Look-ups in named tables: a row name and a column name give one cell, copied from the table.

Mib:
     Vinifuz    Rup  Zaboder  Gatatim  Fedita
Lam    69616  51913     7888    62820   58844
Fuz    10593  31512    67171    94617   53273
Mes    59095  48938     6654    69476   60301

What is the Fedita of Mes in Mib?
60301
What is the Gatatim of Lam in Mib?
62820
What is the Rup of Lam in Mib?
51913
What is the Rup of Fuz in Mib?
31512
What is the Gatatim of Fuz in Mib?
94617
What is the Vinifuz of Mes in Mib?
59095
What is the Zaboder of Lam in Mib?
7888
What is the Zaboder of Mes in Mib?
6654
What is the Fedita of Lam in Mib?
58844
What is the Vinifuz of Lam in Mib?
69616
What is the Gatatim of Mes in Mib?
69476
What is the Zaboder of Fuz in Mib?
67171
What is the Fedita of Fuz in Mib?
53273
What is the Rup of Mes in Mib?
48938
What is the Vinifuz of Fuz in Mib?
10593
Row with the largest Rup: Lam

Fakunuz =
,Gopu,Sapode
Badulu,7092,3845
Sikom,5973,1551
Vil,1266,6286
Ruvu,7483,5051
Roz,2171,7586
Nuti,1056,4086
Vab,6465,2339
Kebem,1013,3642
Pak,2795,7272

What is the Gopu of Roz in Fakunuz?
2171
What is the Sapode of Pak in Fakunuz?
7272
What is the Sapode of Badulu in Fakunuz?
3845
What is the Gopu of Nuti in Fakunuz?
1056
What is the Gopu of Badulu in Fakunuz?
7092
What is the Gopu of Sikom in Fakunuz?
5973
What is the Sapode of Sikom in Fakunuz?
1551
What is the Gopu of Kebem in Fakunuz?
1013
What is the Gopu of Ruvu in Fakunuz?
7483
Row with the largest Sapode: Roz

Fonapal
          Roz  Kaput  Sefafar  Sunovo
Zotimu   0.38   0.36     0.07    0.52
Pev      0.42   0.28     0.12    0.32
Nek      0.48   0.29     0.31    0.23
Ran      0.41   0.30     0.53    0.06
Vasi     0.23   0.29     0.03    0.32
Fuvo     0.23   0.21     0.15    0.28
Zoluri   0.31   0.47     0.38    0.60
Vibo     0.63   0.79     0.27    0.54
Duf      0.23   0.28     0.03    0.32
Tolupog  0.68   0.51     0.31    0.68
Zapila   0.26   0.10     0.54    0.56

What is the Kaput of Zapila in Fonapal?
0.10
What is the Kaput of Fuvo in Fonapal?
0.21
What is the Sunovo of Zotimu in Fonapal?
0.52
What is the Kaput of Vibo in Fonapal?
0.79
What is the Kaput of Ran in Fonapal?
0.30
What is the Roz of Zotimu in Fonapal?
0.38
What is the Roz of Tolupog in Fonapal?
0.68
What is the Sefafar of Vasi in Fonapal?
0.03
What is the Sunovo of Vibo in Fonapal?
0.54
What is the Sefafar of Pev in Fonapal?
0.12
What is the Sefafar of Duf in Fonapal?
0.03
What is the Roz of Nek in Fonapal?
0.48
What is the Roz of Vasi in Fonapal?
0.23
What is the Roz of Zapila in Fonapal?
0.26
What is the Sunovo of Pev in Fonapal?
0.32
What is the Sunovo of Fuvo in Fonapal?
0.28
What is the Roz of Zoluri in Fonapal?
0.31
What is the Sunovo of Tolupog in Fonapal?
0.68
What is the Sunovo of Nek in Fonapal?
0.23
What is the Kaput of Vasi in Fonapal?
0.29
Which row has the largest Sunovo? Tolupog

Lopek:
	Taku	Bani	Mokalal	Vir	Nobifip
Pap	-0.02	-0.66	0.05	0.10	-0.15
Katolus	-0.04	-0.37	0.34	0.19	0.26
Fef	0.11	0.39	-0.35	-0.12	-0.29
Rokuvi	-0.34	-0.03	0.48	-0.03	-0.08
Nuva	0.20	0.29	-0.56	0.14	0.05
Muni	-0.10	-0.12	0.46	0.19	0.41
Mopek	0.33	-0.01	-0.08	0.39	0.71
Geve	-0.29	0.41	0.57	-0.25	-0.20
Lon	0.38	0.23	-0.55	0.42	0.60
Mim	-0.03	-0.61	0.03	0.05	-0.25
Leleg	-0.06	-0.62	0.15	0.01	-0.26
Ginam	-0.30	0.19	0.57	-0.04	0.07
Nanim	0.03	0.17	-0.18	-0.24	-0.45

Leleg, Taku -> -0.06
Mopek, Taku -> 0.33
Pap, Taku -> -0.02
Pap, Mokalal -> 0.05
Leleg, Bani -> -0.62
Fef, Vir -> -0.12
Leleg, Mokalal -> 0.15

Mir =
         Duko  Gobeg  Fadude   Sal  Lasiro  Diri  Subi  Sodiv   Luf  Vimem
Liguf    3061   6407    2985   733    3316  4730  8071   7544  6112   2894
Fol      4960   4860    2767  2078    3674  3738  7213   7032  5097   4933
Bul      5468   5165    4240  3286    3454  5905  7999   5444  5188   3089
Gudes    4611   5181    2110  2809    3876  4981  5608   5636  6265   3338
Digebut  4588   4633    4777  4991    3376  6474  4734   4830  5856   3516
Sud      4171   4020    1631   875    4292   813  5304   7619  4256   6451
Zabe     3395   4681    4318  5250    5544  3554  2098   4421  4422   5596
Nub      3227   4449    5999  2792    4183  5088  6209   4938  4050   3435
Birareg  4620   4918    6143  6679    4726  6976  4462   3279  5250   3597
Fazum    3668   5298    4482  4019    5257  3490  4656   4904  3488   4667
Noku     4479   5550    2934  3093    5828  4038  5430   4581  4832   4658
Zuf      4721   4104    6862  4900    4485  4149  5096   3786  2882   4181

Diri of Zabe is 3554
Sodiv of Gudes is 5636
Vimem of Nub is 3435
Luf of Bul is 5188
Sodiv of Zuf is 3786
Duko of Nub is 3227
Gobeg of Sud is 4020
Lasiro of Liguf is 3316
Lasiro of Digebut is 3376
Lasiro of Bul is 3454
Luf of Zuf is 2882
Sal of Liguf is 733
Fadude of Fazum is 4482
Sal of Bul is 3286
Sal of Birareg is 6679

Vazoriz =
|  | Pileras | Banu | Mabota | Sotimu | Diguber | Nulabi |
|---|---|---|---|---|---|---|
| Nin | 157 | 589 | 510 | 505 | 331 | 645 |
| Nadip | 253 | 868 | 248 | 593 | 210 | 834 |
| Regom | 315 | 597 | 498 | 399 | 416 | 786 |
| Suzibad | 687 | 97 | 288 | 306 | 656 | 525 |
| Nesovu | 418 | 923 | 311 | 822 | 325 | 424 |
| Liso | 594 | 681 | 669 | 618 | 422 | 510 |
| Boponi | 553 | 382 | 758 | 587 | 730 | 350 |
| Gupit | 555 | 166 | 119 | 624 | 706 | 575 |
| Zopiz | 592 | 187 | 586 | 526 | 755 | 236 |
| Mosete | 636 | 414 | 519 | 502 | 549 | 399 |

What is the Nulabi of Boponi in Vazoriz?
350
What is the Diguber of Mosete in Vazoriz?
549
What is the Diguber of Liso in Vazoriz?
422
What is the Diguber of Regom in Vazoriz?
416
What is the Nulabi of Suzibad in Vazoriz?
525
What is the Sotimu of Suzibad in Vazoriz?
306
What is the Banu of Nin in Vazoriz?
589
What is the Sotimu of Gupit in Vazoriz?
624

